Below is a small trained network, with its code and all its weights. Each question gives an input and a class and asks what happens when units are switched off, that is, made to give their printed mean instead of their output.

import numpy as np


def w(rows, s, z=0):
    codes = np.array(rows[::2]) - 128.0
    scale = np.full(codes.shape[1], s)
    scale[-1] = z or s
    return codes * scale


def norm(h):
    return h / np.sqrt((h * h).mean(-1, keepdims=True) + 1e-5)


def f(y):
    return y / 2 * (1 + np.tanh(0.7978845608 * (y + 0.044715 * y**3)))


def log_softmax(a):
    a = a - a.max(-1, keepdims=True)
    return a - np.log(np.exp(a).sum(-1, keepdims=True))


def net(x, mask):
    res = np.array(x, float).reshape(1, 8) / 4 @ E
    u = 0
    for l in range(4):
        y = f(norm(res) @ A[l][:, :-1].T + A[l][:, -1])
        res = res + np.where(mask[u : u + 10], y, B[l][:, -1]) @ B[l][:, :-1]
        u += 10
    return log_softmax(norm(res)[-1] @ U[:, :-1].T + U[:, -1])


A, B = {}, {}
E = w([
[55,119,255,126,242,84,154,160],'x0',
[67,133,26,113,168,48,178,127],'x1',
[197,152,138,184,82,62,131,46],'x2',
[115,170,123,45,30,93,109,219],'x3',
[83,160,125,119,131,206,103,225],'x4',
[90,111,96,20,110,124,181,112],'x5',
[133,19,44,125,152,180,84,152],'x6',
[132,187,106,231,150,130,115,132],'x7',
],0.0084)
A[0] = w([
[101,202,176,137,112,154,112,247,54],'L0N0',
[135,121,37,182,140,65,115,116,81],'L0N1',
[159,56,94,132,149,226,81,177,64],'L0N2',
[72,122,153,39,198,142,167,98,62],'L0N3',
[189,142,185,108,84,127,100,107,50],'L0N4',
[94,59,113,147,126,184,120,156,51],'L0N5',
[109,99,252,177,226,88,112,141,33],'L0N6',
[111,107,183,141,47,128,145,93,47],'L0N7',
[151,171,152,249,152,176,133,34,3],'L0N8',
[131,119,212,213,178,109,121,97,145],'L0N9',
],0.021,0.0062)
B[0] = w([
[77,225,171,153,156,110,66,172,227],'L0N0',
[75,165,92,132,75,137,178,85,206],'L0N1',
[171,144,85,95,215,199,124,82,242],'L0N2',
[84,26,133,144,166,76,133,166,217],'L0N3',
[159,92,167,51,106,108,115,124,183],'L0N4',
[161,142,71,99,175,161,113,124,187],'L0N5',
[200,168,154,105,113,159,252,209,245],'L0N6',
[164,126,139,76,119,109,107,106,160],'L0N7',
[98,60,182,226,138,157,73,82,221],'L0N8',
[204,132,161,186,101,137,206,162,232],'L0N9',
],0.031,0.013)
A[1] = w([
[155,130,148,113,63,46,71,133,75],'L1N0',
[141,90,181,170,61,118,54,74,25],'L1N1',
[83,152,111,129,90,128,128,75,104],'L1N2',
[164,120,142,91,133,74,110,97,17],'L1N3',
[116,142,157,130,142,125,75,89,20],'L1N4',
[137,125,144,145,135,82,112,108,3],'L1N5',
[129,127,123,148,146,90,123,99,58],'L1N6',
[169,101,153,5,54,82,79,101,63],'L1N7',
[54,105,164,112,139,174,94,105,57],'L1N8',
[74,153,32,154,23,69,157,64,48],'L1N9',
],0.019,0.0033)
B[1] = w([
[149,159,148,50,150,128,113,116,180],'L1N0',
[137,61,170,132,112,143,57,48,199],'L1N1',
[123,152,150,108,124,130,200,108,183],'L1N2',
[164,107,111,81,49,159,106,156,156],'L1N3',
[157,148,140,151,92,166,206,214,155],'L1N4',
[113,120,105,108,128,227,137,162,125],'L1N5',
[91,116,166,120,149,186,136,144,123],'L1N6',
[183,114,180,12,67,57,109,74,236],'L1N7',
[181,152,153,161,139,145,170,172,164],'L1N8',
[10,218,111,84,144,79,254,54,255],'L1N9',
],0.02,0.0085)
A[2] = w([
[174,143,142,132,103,149,126,160,77],'L2N0',
[71,17,70,144,117,52,106,159,90],'L2N1',
[151,121,33,110,144,198,56,99,57],'L2N2',
[131,137,37,75,147,190,120,114,52],'L2N3',
[121,95,119,213,85,97,89,96,120],'L2N4',
[46,234,124,129,120,86,4,175,33],'L2N5',
[170,133,98,167,89,121,131,176,62],'L2N6',
[138,97,74,168,98,65,92,136,106],'L2N7',
[149,67,75,251,71,130,76,54,5],'L2N8',
[107,86,93,99,172,104,120,123,130],'L2N9',
],0.02,0.0031)
B[2] = w([
[151,108,45,144,4,122,147,166,186],'L2N0',
[25,45,127,67,173,102,162,194,198],'L2N1',
[218,152,23,138,178,72,131,86,254],'L2N2',
[193,135,50,183,137,18,56,70,248],'L2N3',
[115,99,181,139,154,225,93,71,162],'L2N4',
[48,219,128,133,61,140,2,168,239],'L2N5',
[166,121,107,97,123,186,160,145,162],'L2N6',
[126,124,110,102,134,136,158,154,130],'L2N7',
[18,100,231,142,187,232,62,33,188],'L2N8',
[114,94,119,115,212,124,106,141,189],'L2N9',
],0.021,0.0086)
A[3] = w([
[106,154,102,118,142,172,129,166,105],'L3N0',
[95,160,216,150,86,79,157,193,61],'L3N1',
[109,162,88,99,208,216,142,217,87],'L3N2',
[135,47,91,152,103,87,141,125,16],'L3N3',
[116,96,117,200,75,159,100,83,24],'L3N4',
[131,121,98,67,160,248,119,138,85],'L3N5',
[98,53,134,194,69,187,58,79,5],'L3N6',
[140,77,89,181,27,134,98,137,82],'L3N7',
[139,80,106,180,69,157,85,88,9],'L3N8',
[168,118,53,159,58,144,144,166,78],'L3N9',
],0.013,0.0029)
B[3] = w([
[122,92,106,160,67,123,107,108,156],'L3N0',
[165,92,38,147,105,178,107,112,254],'L3N1',
[122,65,93,161,15,107,97,83,245],'L3N2',
[104,160,173,141,136,124,88,145,137],'L3N3',
[94,151,170,62,199,187,130,124,155],'L3N4',
[124,128,160,193,117,25,116,96,164],'L3N5',
[81,71,118,168,126,146,110,112,185],'L3N6',
[115,168,157,76,201,148,137,128,124],'L3N7',
[96,118,131,138,139,137,121,133,146],'L3N8',
[145,175,226,130,252,91,118,158,163],'L3N9',
],0.024,0.0055)
U = w([
[43,195,91,108,105,103,214,48,91],'0',
[226,144,170,179,98,164,250,231,107],'1',
[183,95,167,11,64,85,82,103,74],'2',
[196,142,4,150,220,113,76,77,219],'3',
[66,222,113,148,83,123,31,212,151],'4',
[102,75,203,191,138,212,111,42,214],'5',
[28,31,92,102,189,75,149,196,3],'6',
],0.014,0.0019)

Each question gives the input, the list of numbers given to net, and the class t.
The units are the neurons (one row each of A and B). Each row of codes is followed by its name. A weight is (code - 128) times the scale printed after its matrix; where a second scale follows, it is the last column's (A, B and U).
mask holds one flag per neuron, layer by layer. A switched-off neuron (its flag False) gives its mean, the last column of its row in B, instead of its output. The means were averaged over made-up inputs and are rounded, as every weight is.
A unit's drop is (log p(t) with every unit on - log p(t) with that unit switched off) / (log p(t) with every unit on - log p(t) with every unit switched off).
The circuit of an input: a set's keep is (log p(t) with only the set's units on - log p(t) with every unit switched off) / (log p(t) with every unit on - log p(t) with every unit switched off). Starting from the 12 units with the biggest drops (on a tie, the unit counted first), units are removed one at a time, each time the one whose removal leaves the highest keep (on an exact tie, the one counted first), for as long as the keep stays at least 0.8.
circuit, biggest first: the units of the circuit, biggest drop first
most important unit: the unit with the biggest drop
top k neurons: the k neurons with the biggest drops, biggest first
top k neurons in layer l: the k neurons of layer l with the biggest drops, biggest first
drop when u is switched off: that unit's drop, to one decimal
input [8,-1,0,0,-2,8,-5,-6], class 6: circuit, biggest first	(L0N3)
input [-4,-5,0,1,-5,-6,1,-4], class 2: top 2 neurons	(L0N4, L1N7)
input [-1,-6,-7,8,-5,0,3,6], class 4: top 2 neurons	(L0N0, L2N5)
input [4,-7,5,8,6,-8,-7,-1], class 4: top 2 neurons	(L0N0, L2N5)
input [-1,-2,5,6,7,-4,-5,-7], class 4: top 2 neurons	(L0N0, L2N5)
input [-6,0,-5,-4,-5,5,0,2], class 0: top 2 neurons	(L0N1, L1N9)
input [7,3,0,-5,8,1,6,-3], class 1: top 2 neurons	(L0N6, L2N2)
input [0,-1,1,2,3,3,-4,-8], class 2: top 3 neurons	(L0N7, L1N7, L0N4)
input [6,6,-7,-6,-2,0,-2,-7], class 6: top 2 neurons	(L0N3, L2N1)
input [2,-7,2,-1,5,8,0,-8], class 6: top 2 neurons	(L0N3, L2N1)
input [-7,4,6,-8,-5,8,2,0], class 0: top 2 neurons	(L1N9, L0N1)
input [1,8,-5,-6,-7,5,0,4], class 0: top 3 neurons	(L0N1, L1N9, L0N8)
input [-7,-5,-1,-6,-2,-2,1,-4], class 5: top 2 neurons in layer 0	(L0N8, L0N6)
input [-5,7,5,4,-3,-7,0,6], class 0: most important unit	L0N1
input [0,-5,3,-2,-2,3,-6,-3], class 2: top 2 neurons in layer 0	(L0N4, L0N7)
input [-5,-5,-4,3,3,-1,-5,8], class 4: drop when L0N0 is switched off	1.2
input [2,8,-5,0,-6,-7,5,-3], class 0: drop when L0N1 is switched off	1.5
input [-1,8,3,6,7,6,5,3], class 0: drop when L1N9 is switched off	0.1
input [-1,1,7,-8,1,5,-4,-2], class 5: drop when L2N6 is switched off	0.0
input [-2,-5,8,2,2,-4,-6,0], class 5: top 2 neurons	(L0N8, L1N1)
input [4,6,-4,-7,-3,-2,-3,0], class 1: circuit, biggest first	(L0N6)
